Below is a small trained network, with its code and all its weights. Each question gives an input and a class and asks what happens when units are switched off, that is, made to give their printed mean instead of their output.

import numpy as np


def w(rows, s, z=0):
    codes = np.array(rows[::2]) - 128.0
    scale = np.full(codes.shape[1], s)
    scale[-1] = z or s
    return codes * scale


def norm(h):
    return h / np.sqrt((h * h).mean(-1, keepdims=True) + 1e-5)


def f(y):
    return y / 2 * (1 + np.tanh(0.7978845608 * (y + 0.044715 * y**3)))


def log_softmax(a):
    a = a - a.max(-1, keepdims=True)
    return a - np.log(np.exp(a).sum(-1, keepdims=True))


def net(x, mask):
    res = np.array(x, float).reshape(1, 4) / 4 @ E
    u = 0
    for l in range(3):
        y = f(norm(res) @ A[l][:, :-1].T + A[l][:, -1])
        res = res + np.where(mask[u : u + 16], y, B[l][:, -1]) @ B[l][:, :-1]
        u += 16
    return log_softmax(norm(res)[-1] @ U[:, :-1].T + U[:, -1])


A, B = {}, {}
E = w([
[98,224,7],'x0',
[128,131,128],'x1',
[19,1,84],'x2',
[235,67,51],'x3',
],0.0061)
A[0] = w([
[102,233,208,66],'L0N0',
[252,137,96,58],'L0N1',
[202,140,219,138],'L0N2',
[128,130,128,87],'L0N3',
[150,145,161,174],'L0N4',
[127,126,128,135],'L0N5',
[151,206,99,196],'L0N6',
[149,219,80,50],'L0N7',
[134,137,126,86],'L0N8',
[124,149,111,58],'L0N9',
[181,213,136,2],'L0N10',
[126,170,102,37],'L0N11',
[116,136,96,151],'L0N12',
[168,128,180,47],'L0N13',
[124,110,125,150],'L0N14',
[146,117,116,131],'L0N15',
],0.03,0.0055)
B[0] = w([
[105,226,76,246],'L0N0',
[107,233,76,236],'L0N1',
[201,74,175,236],'L0N2',
[127,126,123,121],'L0N3',
[164,128,125,173],'L0N4',
[128,128,131,130],'L0N5',
[161,71,69,236],'L0N6',
[82,36,149,225],'L0N7',
[122,115,94,125],'L0N8',
[104,101,121,134],'L0N9',
[254,149,114,214],'L0N10',
[94,80,129,156],'L0N11',
[98,101,172,156],'L0N12',
[140,85,160,167],'L0N13',
[120,128,167,142],'L0N14',
[109,148,134,140],'L0N15',
],0.067,0.013)
A[1] = w([
[98,136,167,129],'L1N0',
[94,247,80,151],'L1N1',
[128,155,106,152],'L1N2',
[183,154,182,253],'L1N3',
[98,251,69,96],'L1N4',
[127,105,127,133],'L1N5',
[102,102,43,233],'L1N6',
[90,88,92,37],'L1N7',
[129,147,113,126],'L1N8',
[122,133,131,76],'L1N9',
[104,130,149,128],'L1N10',
[142,134,149,95],'L1N11',
[97,108,160,95],'L1N12',
[98,127,160,133],'L1N13',
[177,150,180,211],'L1N14',
[129,31,129,193],'L1N15',
],0.03,0.0035)
B[1] = w([
[133,144,38,175],'L1N0',
[86,237,162,245],'L1N1',
[125,163,136,165],'L1N2',
[35,84,132,238],'L1N3',
[93,255,187,252],'L1N4',
[139,115,153,141],'L1N5',
[59,142,203,241],'L1N6',
[109,83,174,167],'L1N7',
[128,152,133,147],'L1N8',
[129,127,115,121],'L1N9',
[137,135,71,153],'L1N10',
[109,114,124,140],'L1N11',
[171,136,65,181],'L1N12',
[143,140,48,172],'L1N13',
[47,77,126,222],'L1N14',
[170,77,236,232],'L1N15',
],0.056,0.011)
A[2] = w([
[223,120,85,36],'L2N0',
[225,120,83,27],'L2N1',
[154,218,194,97],'L2N2',
[190,117,105,74],'L2N3',
[176,129,162,41],'L2N4',
[198,134,158,4],'L2N5',
[120,226,165,68],'L2N6',
[188,124,121,37],'L2N7',
[181,127,172,75],'L2N8',
[220,120,87,32],'L2N9',
[218,177,254,132],'L2N10',
[221,120,87,47],'L2N11',
[99,205,40,103],'L2N12',
[110,59,193,117],'L2N13',
[217,120,91,82],'L2N14',
[186,119,106,49],'L2N15',
],0.015,0.0035)
B[2] = w([
[223,153,105,218],'L2N0',
[225,152,105,220],'L2N1',
[42,184,105,220],'L2N2',
[170,149,117,173],'L2N3',
[101,134,82,121],'L2N4',
[119,123,62,126],'L2N5',
[103,203,155,232],'L2N6',
[156,135,94,144],'L2N7',
[83,141,79,132],'L2N8',
[216,150,107,211],'L2N9',
[2,159,53,198],'L2N10',
[218,153,106,216],'L2N11',
[45,113,168,253],'L2N12',
[29,50,123,239],'L2N13',
[211,159,111,216],'L2N14',
[168,143,115,161],'L2N15',
],0.039,0.0059)
U = w([
[237,123,42,97],'0',
[83,12,191,92],'1',
[53,250,154,83],'2',
[126,127,136,248],'3',
[125,136,133,78],'4',
],0.014,0.011)

Each question gives the input, the list of numbers given to net, and the class t.
The units are the neurons (one row each of A and B). Each row of codes is followed by its name. A weight is (code - 128) times the scale printed after its matrix; where a second scale follows, it is the last column's (A, B and U).
mask holds one flag per neuron, layer by layer. A switched-off neuron (its flag False) gives its mean, the last column of its row in B, instead of its output. The means were averaged over made-up inputs and are rounded, as every weight is.
A unit's drop is (log p(t) with every unit on - log p(t) with that unit switched off) / (log p(t) with every unit on - log p(t) with every unit switched off).
The circuit of an input: a set's keep is (log p(t) with only the set's units on - log p(t) with every unit switched off) / (log p(t) with every unit on - log p(t) with every unit switched off). Starting from the 12 units with the biggest drops (on a tie, the unit counted first), units are removed one at a time, each time the one whose removal leaves the highest keep (on an exact tie, the one counted first), for as long as the keep stays at least 0.8.
units of the circuit, in order: the units of the circuit, biggest drop first
top k neurons: the k neurons with the biggest drops, biggest first
top k neurons in layer l: the k neurons of layer l with the biggest drops, biggest first
drop when u is switched off: that unit's drop, to one decimal
input [6,-1,-5,-1], class 1: units of the circuit, in order => [L0N7]
input [-3,7,7,2], class 0: top 2 neurons => [L0N6 L0N2]
input [-7,-5,-2,-6], class 1: top 2 neurons in layer 0 => [L0N2 L0N1]
input [-5,2,-7,6], class 0: top 2 neurons => [L0N2 L0N0]
input [-6,-5,-8,-6], class 0: top 3 neurons in layer 0 => [L0N2 L0N1 L0N0]
input [6,0,-4,-1], class 1: top 2 neurons => [L0N7 L1N6]
input [6,3,-8,2], class 0: top 4 neurons => [L0N10 L0N6 L0N7 L0N1]
input [-8,8,-5,5], class 1: top 2 neurons in layer 0 => [L0N2 L0N0]
input [-1,6,4,-1], class 3: top 3 neurons => [L0N14 L0N9 L0N11]
input [-6,-3,7,-7], class 0: top 2 neurons => [L0N6 L0N2]
input [-3,-3,-8,6], class 0: top 3 neurons in layer 0 => [L0N2 L0N0 L0N1]
input [3,3,-8,-5], class 0: top 2 neurons => [L0N10 L0N6]
input [-6,-1,-1,5], class 1: top 2 neurons in layer 0 => [L0N2 L0N0]
input [4,-1,-4,0], class 0: units of the circuit, in order => [L0N6]
input [-8,1,4,-5], class 1: top 2 neurons => [L0N0 L0N1]
input [8,-6,8,-2], class 0: drop when L0N0 is switched off => 1.1
input [3,0,5,-3], class 0: drop when L0N1 is switched off => 1.0
input [7,4,-3,0], class 1: drop when L1N13 is switched off => 0.0
input [0,6,1,0], class 3: drop when L0N4 is switched off => 0.2
input [-6,0,2,-5], class 1: top neuron => [L0N1]
